Each row has a class, written after it.
[ 214  -59 -523 -669  258  -33  314   64  -14  273 -391 -223  572 -150
  -77 -188   30  124  -88 -110 -293  115 -294  113   56  432  261  182
  284  -36  -46 -401 -476  -96  -75 -114] -> nuri
[-195  217  253 -408  -26 -145   63  141  -77 -342  124  308  298 -141
   24  376   98 -121 -365  -23 -307 -149  -38  117  -87  324  453  144
  270   -8   21  -71  -75  226 -155  304] -> Sisol
[ 320 -360 -295 -667  119  283  112  -70 -233  150 -343  -47  157 -306
    6   35  -20  368 -200  363 -179  -11 -338  295 -159  469   18  -44
  111 -251   35 -239 -173  -84   61  108] -> Sisol
[-215   34 -241 -456 -114 -137 -132  -50   13  -88  279   59   38    3
 -302  -89  180  127 -217   39 -521  119 -213  313   55  282  262  316
  409   95   29 -197 -164  108  -43  258] -> kos
[ 357   98 -108 -384  589   10  318  180  -72  179  171 -177 -235 -242
   55 -715   74  110 -262  194  116 -368 -135   39 -112  248 -323   49
 -231  -14  -21 -239 -646   -2  -75    4] -> nuri
[ 397   30 -123 -556  334  110  426 -127    6  124  117 -694  -87 -436
 -224 -482 -116  465 -202   19  -11 -187    6   -4  145  212 -127  130
 -230 -152  135 -190 -675  -87 -242 -106] -> Sisol
[ 257  -97   -6 -336  332  108  298  321  122  480  304 -154 -477 -184
  -10 -584  -61  122 -169  140  174 -373 -103 -123  -37   82 -229   92
  -94  -86  181 -251 -410  245 -120 -107] -> Sak
[ -94  199   84 -292 -178 -244  133  -84  -79 -179  160  334  291  -45
    2  457  140 -267 -489 -119 -323  -92   61  201  175  402  443  131
  239  -94  285   50  128 -164   87  413] -> Delob
[ -16  -12  -53 -332   -5  432   97 -197 -266 -149   31  361  -79   94
  -34 -250  -80  235  173 -186  -14   22 -135  274 -200 -130 -171  -98
 -301  264 -252  -70 -117   55  206  -84] -> Paga
[ 308  -85  123 -380  537  180  452  451 -292  221  184   19 -362 -148
   93 -307  -91   84 -317  -77 -114 -287   29 -148 -125  256   84  105
  -60  -32    9 -458 -513  508 -294 -118] -> Paga
[ 239 -197 -120 -543  239   96   31   22 -220  192 -338   86  251 -379
  212  105   74  177 -545  437  -51 -124 -388  282    8  741   -8 -139
    6 -140   36 -194 -169 -166  127  167] -> Sisol
[  -2  255  -32   23   33  100 -162   79    1  -56   54  377 -115   64
    4 -171  -35   14  -47  -81   87 -152 -285  164 -120 -303  -90 -115
  -36  521  -92  -15 -148  -10  366  -77] -> bugol
[ 252 -138 -505 -709  202 -100  417   -8  -75  275 -589 -426  596 -115
  -83   -9  -38  -77 -286  -87 -275   55 -230   15  247  774  544  221
  425   20  114 -419 -431   -2 -252  -73] -> nuri
[ 222  -97 -352 -181  -64 -105  107 -127  183  -37  164  -87 -467  159
  -44 -525   84   20  262  108   -5   86  160  410  -23   19  116  -71
  141   22  217 -291 -251  214  -82 -285] -> bugol
[ 327 -269 -151 -609  263  153   63  150 -196   59 -346  -17   65 -203
  187  123   17  355 -199  419 -220 -160 -559  238 -159  466  -23    3
   74  -32 -119 -249 -183  105   67   30] -> Gesi
[ 384 -131 -166 -437  275  215  162  -11 -394   29 -498  106  419 -342
  114  263  -89  299 -442  337 -173  -24 -195  290  -78  624  277 -176
   39  -98  -18 -123 -129  -81  216   78] -> Paga
[ 440 -184 -427 -596  202   92  390   68  -62  396 -424 -297  171 -172
  -87  -66  -73  139 -320  -92 -255  131 -240 -247 -111  500  252  135
  162   44 -175 -442 -562  102 -139 -139] -> bip
[-198  153   40 -498  -75 -182 -322  -83  279 -171  498  136 -128  -15
    0   22  174  165 -542  171 -314   -5  -67  313  111  113  -21   70
  260  106   81   83  -51  112  -84  284] -> Gesi
[  63   12  -13 -313  -38   -4   51  489   34 -140   -6 -219  113  -25
 -131  -42   22 -172 -107   77   42 -143  -16 -130 -135  215  -47  306
   33  -76 -255  -46  221  339  217  104] -> Delob
[  -8  185   18 -359  -58 -170  -35  -68  -90  -66  372  238   58 -277
   -8  283   68  -13 -507  111 -506 -110  -25  334  167  305  560   95
  492  -32  249  -92 -202  114  -40  262] -> Sak
[ 304 -113  160 -564  366  303  375   -2 -128  251  447 -408 -318  -29
 -225 -725 -187  135 -196 -182  -30 -175  -10 -109   94  -27  -72  264
 -325  -32  -38 -196 -492  252 -438  -39] -> kos
[ 132  -23 -198 -367  -36   37    3  123  457   42   44 -274 -236  -95
   79 -593   37 -138  -78  506  283  -90  442  430   25 -171 -102 -192
  171 -115  444  -97 -269  241  -58  -58] -> Delob
[ 194 -174 -363 -502   97  -63   57  105  162  306 -449 -606  169 -285
 -163  319    2  537 -288   16 -370  142 -291 -114  166  708  560   27
  435   73  -87 -487 -446  205 -240 -174] -> Lizar
[ 126    9  234 -509  -70  144  131  440  176 -316  124  187 -106  -33
  162  260  130 -301  -61    5 -113 -280  142  321   39  279  309   90
  341    3   77 -278   57  576 -116   41] -> bip
[ 174   54 -245 -315  -91  -80  147   24  349 -160  207  -94 -143  172
  126 -398   93 -224 -129  119   69  -32  298  367 -169  -52    8 -149
  308   43  385  -82 -103  160  -95  153] -> Tob
[ 196   28 -378 -899   46   42  123  323  118  113 -249 -308  384  -90
 -113  -93  -75  218 -532  -78 -348  225 -101   43  115  353  156  407
  511   24  -51 -419 -277   11 -287   69] -> Gise
[  64  170  -58 -418 -186  -22  172  -84  317 -294  148  -27 -119  123
   82 -506  144 -260 -166  132   84  121  486  328  -91  111  178   43
  -80 -125  246 -104 -166  112 -197  -42] -> kos
[ -46 -103  161 -306    9  159   58  206  178 -128   80   60  -61  -19
   35 -110  140 -358  351   42   99 -237  -66  151  -31   69  210  126
   10   21  129   23  147  336  125  -88] -> Tob
[  -6  -44 -110   68  -76  144 -307 -214 -186 -135  202  412 -425   97
   32 -296  -17  225  193 -155 -121  127 -359  330 -241 -319  -94  -91
   27  437 -267  -97 -170   37  385 -355] -> nuri
[-358   73    4 -621 -124 -259  -24 -180  133 -282  141   88   25  252
 -149  -54  193  -32 -223   10 -434  -12  -55  304   68  190  450  271
  202   -8  239 -126 -132  119 -237  293] -> Lizar
[ 267  114 -222 -303  138 -436  342  197  181    3 -201 -131  381 -236
  277  -42   92 -124 -295  200   79  -62  188  430  158  616  283 -231
  295   34  102 -319 -200  115  240 -128] -> Sak
[ 282 -215  -69 -196  482  252  515  218 -241  699   36   13 -439 -303
   41 -506 -119  118  -77  -34  191 -431 -334 -200  148  337  -15   -6
 -294   12  406 -303 -454  100   36 -300] -> Sak
[-162   59  -61 -736 -143 -124  111   17  -85  -12  150  264   21   92
   64  308  119 -105 -402   61 -517 -256 -213  243   51  392  391  366
  341  -97  170 -260 -103  117 -174  330] -> Lizar
[ 333 -136 -388 -539  106   16  491  -49  -88  222 -451  -78  413 -134
  -54  280  -90  122 -433 -100 -298   83 -180  167  140  788  511  -17
  351  -26  159 -412 -271  114 -173  -97] -> Gesi
[-102 -175  -32   16   13  163 -260  -80  -50  107  -46  247 -283   -2
  185  -22   -6  328  284 -202   80   47 -359  168 -228 -183  -49 -188
  -37  264    6  -70 -310  -38  329 -319] -> Lizar
[ 127   68  -93 -159  180  165  -16  -71 -208   81   62  129  -23 -193
  115  -83  -18   44   64  -97  -20 -227 -421  245 -124 -150 -139  -37
  -83  287 -202  -58 -251  -84  467 -202] -> Delob
[ 186   52   -7  287   53  139 -108 -233 -316  -21  311  427 -551  331
  127 -287 -175 -275  214 -199  168   22 -312  293 -115 -515 -429  -53
 -366  390  -76  157   78    9  568 -340] -> Gesi
[ -66  -43 -159 -460 -141 -155  242  117  410 -155   94 -303 -169  283
    8 -496  118 -257 -201  -48  146   29  499  309   34  275   58   30
  213  -16  505 -130 -136  169  -21  214] -> nuri
[ 359 -112  210  -50  443  338  295  146 -270  423  111  225 -639  -54
  191 -226 -188    2 -123  -80  172 -292 -161 -251   83  120 -203 -100
 -370  -83  193 -159 -305  235 -241 -235] -> Paga
[-130   19   56  477   39  219 -316  -42 -343  -34  248   73 -284 -242
 -113   32  -29  287  225  -22   71 -122 -190  221  245  -58 -137 -242
 -201  327 -106  105   29    8  485  -92] -> Tob
[ 102   58   59 -385  -32   51   78  287  407   20  277  235 -307   88
   26  169  150 -204    6   96  -55 -120  230  -68  -43   11  114  -18
  186   15    1  -48  237  454  -97   99] -> Sak
[-163 -266  -54 -637 -229 -123  -72  -49  263 -237  316  103 -162  101
   -5  -31  321  228 -187   25 -482  -55  103  263 -133   23  200  307
  360 -187  287 -222 -177   20 -232  177] -> nuri
[ 299  -62   -5  152  -12   57  -78 -229 -556  -90 -254  360   -5 -152
  140  118  -53  193 -403  214 -284  -35 -497  165 -219  465  405 -208
   18  -71  -93 -117 -143 -213  212   85] -> kos
[ -72   51  171 -536   -2  -90   86  305  187 -288  299  -64  -95    2
  106  147  186 -114 -128   74 -107 -248  230  166  -89  268  217  144
  160 -130    9 -110   65  462 -103  175] -> nuri
[  11  121   82 -757  -30   52   80  406   19 -155  177 -210  194 -148
 -107   65   81  -44 -120  -38 -116  -81 -189   -3  144  237  336  276
  -67  166   -7  -83  226  340   78  125] -> bip
[ 162 -120  183 -205  140  397 -115   34   13 -296  164  638 -619  170
   43 -185   -9  -40   99 -244   24  -24   59  386 -348 -396 -328  -99
   65  357 -331 -206 -203  340  381 -222] -> Sak
[ 413 -174  -63 -308  326  334  242   66 -235  140 -339   15  -55 -230
  -50  216 -125  423 -242  220  -96  104 -326  121  -99  427  -47 -231
 -268   57  -58 -137  -53  226  109  -16] -> nuri
[-204   57  -77 -370  -66 -200 -163  135   43 -176  350  111  126  -42
   46  -72  189   85 -283  190 -372  -57   91  409  -20  123  153  239
  394 -125  147 -149 -168   94  -91  201] -> Paga
[ -16   17    6   53 -169  324  -84  -89 -319  -89  140  394 -161  -29
  144   68   -5  166  283 -219  -28   48 -235  422 -179 -286 -102  -46
 -159  339 -156 -159 -134 -137  364 -193] -> Gise
[-149 -109   87 -475 -107  153   -3  371  320  130   11   69  173  -63
 -175  279  134  150 -164  226 -117 -202 -148  -24  134  177  -70  245
   80  -44  289   24  182  117 -142  362] -> Lizar
[ -93    5 -184 -890  130 -297   19  208  171  126   47  382  239    4
  215  280  287  -21 -450  185 -310 -209 -439  390  -77  485  412  167
  414   92  233 -289  -32   78   28  164] -> bip
[ 309 -408 -155 -473  180  162  181 -108 -246   16 -245  171  126   56
  135  -75  135  124 -267  106 -173 -163 -337   76 -341  495  -41  -19
  -80  -90 -114 -174 -196  -77   64  183] -> Paga
[ 289  -58 -383 -584  349 -164  344  -61 -140   70 -497 -138  260  -46
  -33 -130 -125  206 -383 -179 -296   78 -121 -139  122  539  276   63
  210    0 -150 -287 -482   35 -113 -168] -> Delob
[ 176  238 -192 -175 -155 -259  356 -333  163  -30  208  204 -122  153
  171 -187   19 -269 -354  222  135   75  156  482 -103  179 -145 -132
  -68 -199  477   28  187  -90 -108   41] -> nuri
[-147  -94   -8 -499  -68  179  144  637  417   39  -60    9  184  162
  100  145  166 -183  127  -83   83  -96  203 -178 -110  254  164  217
  104  -54   24 -123  187  432 -187   45] -> Tob
[ -38   44  -98 -693  -79 -119  152  180   49   86  201  136  420 -200
   49  261   30  -13 -395  190 -362 -243  -96  455  243  340  383  215
  553  123  234 -144    7  168  -56  207] -> bip
[ 405  107 -425 -701  243  -96  318 -163  163  149 -337  -89  243  -66
  -30  140   56 -140 -314   16 -339  -31 -198  170  280  529  274  103
  437 -140  205 -379 -384  -91 -424   -8] -> Sisol
[-300  135  100 -616   -9  162  -23  395   91 -374  -67  -98    8  -47
   -1   45   71 -164 -176 -125 -104  -83  125  108 -100  383  310  169
  274   94  -64 -193  -92  520   50  144] -> Sisol
[ 246 -260   51 -387  343  247    1  106 -342  -43 -245  263  222 -219
  143  126  -13  210 -455  285 -195 -234 -414  285 -143  487  166 -221
   56   68  -15    0 -100  157  220  240] -> Delob
[  58   15  159 -322 -140  153  138  524  196 -265  -15  148  -69  214
    5  -62  175 -272  -21  186  121 -209  -52   48 -207  158  -14   64
 -163   64  -53 -196  330  481  -42  180] -> nuri
[-112  123 -255 -433 -282   31  185 -236  161   50  253  -85 -129  -61
  175 -323    8 -100 -254  144   21  -62  410  446  137   60  216  -13
  141 -231  622 -134 -215   67 -329  -90] -> Gise
[ 409  -88 -175 -344  170  261  152 -135 -241  117 -229   23  115 -189
   50  155  -88  194 -352  361 -137  -82 -323  320 -132  369 -102 -183
  -48  -24 -107 -114  -72   61   45  135] -> Lizar
[ 303   55 -521 -671  -57  -23  269   70  127  236  -58 -376  307   19
 -112 -335  -23  -60 -193  -73 -323  189  -64   75  -84  239  309  294
  401  101 -112 -406 -520  -24 -183   23] -> Sisol
[ -87   76 -303 -146 -156 -210  -89 -258  540   92  220  114 -418  245
  186 -419  259 -132 -138  308  134    6   47  445  -66   42   67 -269
   -4   36  471  -89   86   21    3 -237] -> Sisol
[-138  -91   48   27   43  176  -76 -182  -44  124  207  256  -13   -6
  -52  -24  -57  163   58 -237  117   57 -110  201 -194  -98 -137  -83
 -156  378 -309   78 -151   40  346 -183] -> Tob
[ 359 -303  120 -234  387  174  269    5   -5  354  256   82 -465 -167
    1 -772   -3   45 -118  144  141 -372 -145 -110  -75   38  -75  -50
 -244  -39  177 -102 -354   62  -58 -209] -> Sisol
[ 270   45 -387 -748  125 -276  210   16   16   12 -119  -94  379  171
  -12 -119   -1   69 -566 -146 -529  209 -277  169 -109  597  570  168
  531  126 -233 -425 -309  143 -189   91] -> Sak
[   0   24   -7 -436    0  -99   23  324   42   33  446  306  -35  -24
   60   31  106   36 -370   82 -315 -227  -24  222 -141  109  171  162
  353   45  120 -157 -196  273  -30  295] -> bugol
[ -31  -70  -42   50   10  148 -151 -374 -156  267  230  271 -454  -89
  -50 -194 -106  305  142 -239  102   36 -420  135  113  -94 -129 -291
 -118  433  -43   99  -74 -137  438 -204] -> Gise
[ 395  -37 -403 -432  392 -309  263  242  -57  191 -400 -266  402 -167
  -82   49   -3  298 -301  -63 -386  176 -443   -7   17  680  529   30
  450  195 -196 -541 -422  213 -193 -182] -> bugol
[ 453 -126  133 -305  422  184  468  340 -179  245  169    7 -371 -336
  103 -553  -68  257 -114  146   60 -373 -197  -33  -95  210 -101  -38
 -230  -24  -57 -343 -401  227  -15 -216] -> Gesi
[-162   -2   31   26  138  242 -299  -28 -146  -25 -139  146 -439 -127
  -40  -33   25   62  156  -40  -68 -134 -491   62  -87 -364 -145  -35
 -106  385  -91 -151 -153   53  497 -289] -> Sisol
[  30   25   26 -537 -274  -10  230  307  380   72  165   91  112  192
  199  211  175 -421 -221  -87   35  -48  218  -36   51  308  258  158
   23 -206  318  -46  324  199 -226  137] -> Delob
[ 173 -158   59 -198   53  122  -34 -112  -43 -153 -413  -64  254   -3
  142   98   50  122 -377  206  -78   50 -123   69 -226  376   38  -85
 -186 -152 -188   19   -3 -155  129  145] -> Sak
[ 312 -228 -443 -565  140 -137  247 -218  143  455 -287 -349   87 -256
 -144  -39    4  203 -358  112 -362  126 -248 -187  149  559  357  111
  305  -49    0 -410 -530  112 -421 -288] -> Sisol
[-149   74   11 -414  -32    9  -63  201  139 -167  194  -81   33 -190
 -115  219  175   61 -490  154 -364 -217  126   39   60  332  427  189
  438 -114  394  -56 -132  165 -293  442] -> Tob
[ -24 -201 -261 -105   43  115 -210 -211 -135  -53  205  156 -457  -50
   -4 -115   68  363  294  -47 -135  -14 -241  356 -197 -260 -408  -78
  168  188  -63 -114 -196  -80  370 -117] -> Sisol
[ 189  -81 -110   93  -97   84  113  154   79  -73   -2  115  -50  113
  186 -333   49  -89 -100   33  189 -141  285   46   63   41  174 -229
  -97   76  361  -39  -35   30   -6 -110] -> Tob
[-139  100  145 -239  -84    0 -143  332  117  -24  271  166   13   72
  216   85  122 -299  -37   69   -1  -68   70   80   76  219  305   50
   95   92   -8  -17  168  431  -95  -14] -> Paga
[  36   89 -379 -632   24 -192  103  101  471   24  152 -272  -35  -71
  303 -408  165 -118  -16  159   60  -66  124  423   60   62  -70  -50
  413  -45  629 -137 -247   32 -113  -28] -> Sisol
[ 240 -306 -404 -840  134  103  234 -240  -25  224 -615 -384  288 -150
 -117  177 -119  185 -192 -204 -441  284 -113  -97  188  469  487  254
  434    9 -157 -414 -504  100 -334 -310] -> Gise
[  -8  287  -94 -383 -267  -25  146  431  174  -60  186  -69  -21  185
   74  251   58 -378 -304   18  -62 -109  116   80  -13  181  194  181
  174    6  262 -116  352  303   66  304] -> kos
[  44  105 -138   69 -130  362 -143 -280 -284  -96  173  297 -171  219
   -1 -107 -172   41 -180 -302  -73   -8  -25  270   29 -211 -109 -179
  -23  472 -101   60  -81  -56  320   -7] -> Paga
